Read these off the matrix that follows.
1) Read off the fifth entry in reading order.
2) Read off the last entry in the row that holds the smallest entry.
3) Read off the fourth entry, reading row by row.
4) Read off the entry directly below 0.105.
5) Read off the entry just left of 0.089.
6) Read off the entry directly above 0.128.
7) Read off the top-left entry.
8) Read off the last entry, reading row by row.
[[-0.054 -0.047 -0.146  0.250]
 [ 0.053 -0.050  0.076  0.107]
 [ 0.105 -0.008  0.099  0.064]
 [ 0.216  0.024  0.197 -0.062]
 [-0.018 -0.052  0.128  0.089]
 [ 0.169  0.130 -0.178  0.187]
 [-0.004  0.003  0.122 -0.140]]
1) 0.053
2) 0.187
3) 0.250
4) 0.216
5) 0.128
6) 0.197
7) -0.054
8) -0.140

Read these off the table that follows. Counting starts at 1.
1) Read off the top-left entry.
2) Read off the bottom entry of the column that holds the smallest entry.
3) Read off the entry in the bottom-left corner.
4) Read off the entry in row 1 and column 2.
5) Read off the entry at row 1, column 3.
6) Read off the entry just right of 0.06.
7) Read off the bottom entry of the column that holds the largest entry.
8) Read off the entry directly above the smallest entry.
[[-1.16  0.05  0.60 -2.99 -0.95 -2.87 -1.54 -1.89  0.27 -2.65]
 [-0.50  0.15 -0.98  2.30  2.04  5.50  0.11 -1.07  1.98  2.43]
 [-2.94  0.43 -1.78 -1.04 -2.16 -1.11 -2.02 -0.24  0.52 -0.51]
 [-0.54  0.54  0.74 -0.99  0.50 -2.78  0.22 -0.65 -2.00 -3.32]
 [-1.76  0.76 -1.84  0.48 -0.96 -0.87 -1.04  1.33 -1.03 -1.83]
 [ 2.02 -2.05 -1.70  0.26 -0.09  2.53 -0.80  2.72  0.37 -3.08]
 [-2.36  0.30 -0.77 -0.04 -1.74 -2.76 -2.00  0.54  0.06 -3.84]
 [-0.79  0.65 -1.82 -1.92 -0.96  0.33 -0.39  0.24 -0.65  1.27]
 [-1.48  1.16 -1.70 -2.72 -1.14 -2.12 -2.69 -0.35 -1.48 -1.48]
 [-1.27  0.08  1.09  0.29 -0.73 -1.48  1.40 -0.84  1.67 -2.14]]
1) -1.16
2) -2.14
3) -1.27
4) 0.05
5) 0.60
6) -3.84
7) -1.48
8) -3.08

[[-13  15  -6  -8   1 -14]
 [-11 -10   1   4 -13  11]
 [  0 -18  13  23  -1 -16]
 [-27   8  -3  -2  11 -20]
 [  9 -17  -9  30 -15   8]
 [  3 -14   6  -8 -13   6]
 [-10  20  -4  16   7  -7]
 [ -9  13  16 -19  21   0]
 [  1  16 -19  -7   5  -1]
 [ -7  -4 -14 -13   5  -9]
 [ 11 -11   3  27   7   4]
 [ 11 -19  22   3 -13  13]
 [ -6 -26   2  11  -5 -18]
 [  1  18   5 -10   3 -10]
 [-26   3 -16  -9 -12  -6]]
Read off the fourth entry from the end, reading row by row.
A: -16
Read off the 4th entry in reading order.
A: -8
Read off the entry in the top-left corner.
A: -13
Read off the bottom-left entry.
A: -26
Read off the second entry, reading row by row.
A: 15
Read off the third entry on the diagonal from the top-right corner.
A: 23
The first entry in the row that holds the largest entry -> 9
Read off the smallest entry in the first row.
A: -14
Read off the maximum.
A: 30
The last entry, reading row by row: -6
The entry just right of the smallest entry: 8
Read off the bottom entry of the column that holds the largest entry.
A: -9
Read off the entry directly above -3.
A: 13
Read off the entry directly below 30.
A: -8
Read off the entry directly below -20.
A: 8
The smallest entry in the first column -> -27
The largest entry in the last column -> 13
The entry directly below 21: 5
Read off the second entry from the end, reading row by row.
A: -12
The entry directly above 30 is -2
The second entry on the main diagonal: -10
The fifth-last entry, reading row by row is 3

A =  -6.04   10.36    8.83   -0.37   -9.58  -14.20
The entry just right of the largest entry: 8.83
The entry just left of 10.36 is -6.04

[[ 4.52  3.59  1.36  4.46  1.97 -2.50  1.89 -2.43  5.07  3.54  1.68]
 [ 2.26  4.04  4.07  0.35 -2.64  0.57  2.65  0.99  2.35 -0.32 -0.41]
 [ 4.52  2.90  0.39  4.50  3.80 -2.91  1.76 -2.57  4.61  4.07  1.24]
 [-2.05 -1.14  1.09 -1.98  0.51  4.92  0.57  4.87 -2.62 -1.05  0.78]
 [ 0.13  2.09  2.72 -1.10 -3.01  2.73  1.65  1.51  2.11 -2.27 -0.43]
 [ 4.33  2.63  0.22  4.40  3.85 -2.83  1.58 -2.45  4.32  4.01  1.25]
 [-1.96 -0.31  1.75 -2.19 -1.75  4.76  0.63  3.92 -1.22 -2.17  0.55]
 [ 4.59  2.96  0.41  4.54  3.81 -2.97  1.79 -2.65  4.72  4.09  1.21]
 [ 2.14  3.92  3.97  0.29 -2.66  0.74  2.58  1.02  2.40 -0.47 -0.40]
 [ 4.67  3.06  0.45  4.58  3.77 -3.00  1.84 -2.74  4.91  4.07  1.19]]
Read off the bottom entry of the column that holds the largest entry.
Answer: 4.91
The bottom-left entry -> 4.67
Read off the 1st entry on the main diagonal.
Answer: 4.52
The 4th entry from the end, reading row by row is -2.74
The top entry of the column that holds the largest entry -> 5.07
The entry directly below 4.01 is -2.17
The entry directly above -2.83 -> 2.73
Read off the last entry in the row that holds the smallest entry.
Answer: -0.43
Read off the first entry on the diagonal from the top-right corner.
Answer: 1.68
The 5th-last entry, reading row by row is 1.84
Read off the entry directly below 3.59.
Answer: 4.04
The last entry, reading row by row is 1.19
Read off the smallest entry.
Answer: -3.01
Read off the 2nd largest entry.
Answer: 4.92
The entry just left of -0.47 -> 2.40
The third entry in reading order is 1.36
Read off the 3rd smallest entry.
Answer: -2.97
Read off the entry just left of 1.36.
Answer: 3.59
The 2nd smallest entry: -3.00
The entry directly below the largest entry -> 2.35
Read off the entry just right of -2.17.
Answer: 0.55
Read off the 2nd entry from the end, reading row by row.
Answer: 4.07
Read off the second entry on the diagonal from the top-right corner.
Answer: -0.32
The bottom entry of the column that holds the smallest entry: 3.77
Read off the entry just right of the largest entry.
Answer: 3.54
Read off the smallest entry in the first row.
Answer: -2.50
The entry directly above 1.58 -> 1.65
The entry directly below 1.09 is 2.72
Read off the entry directly below 0.22.
Answer: 1.75
The entry directly above 1.79: 0.63
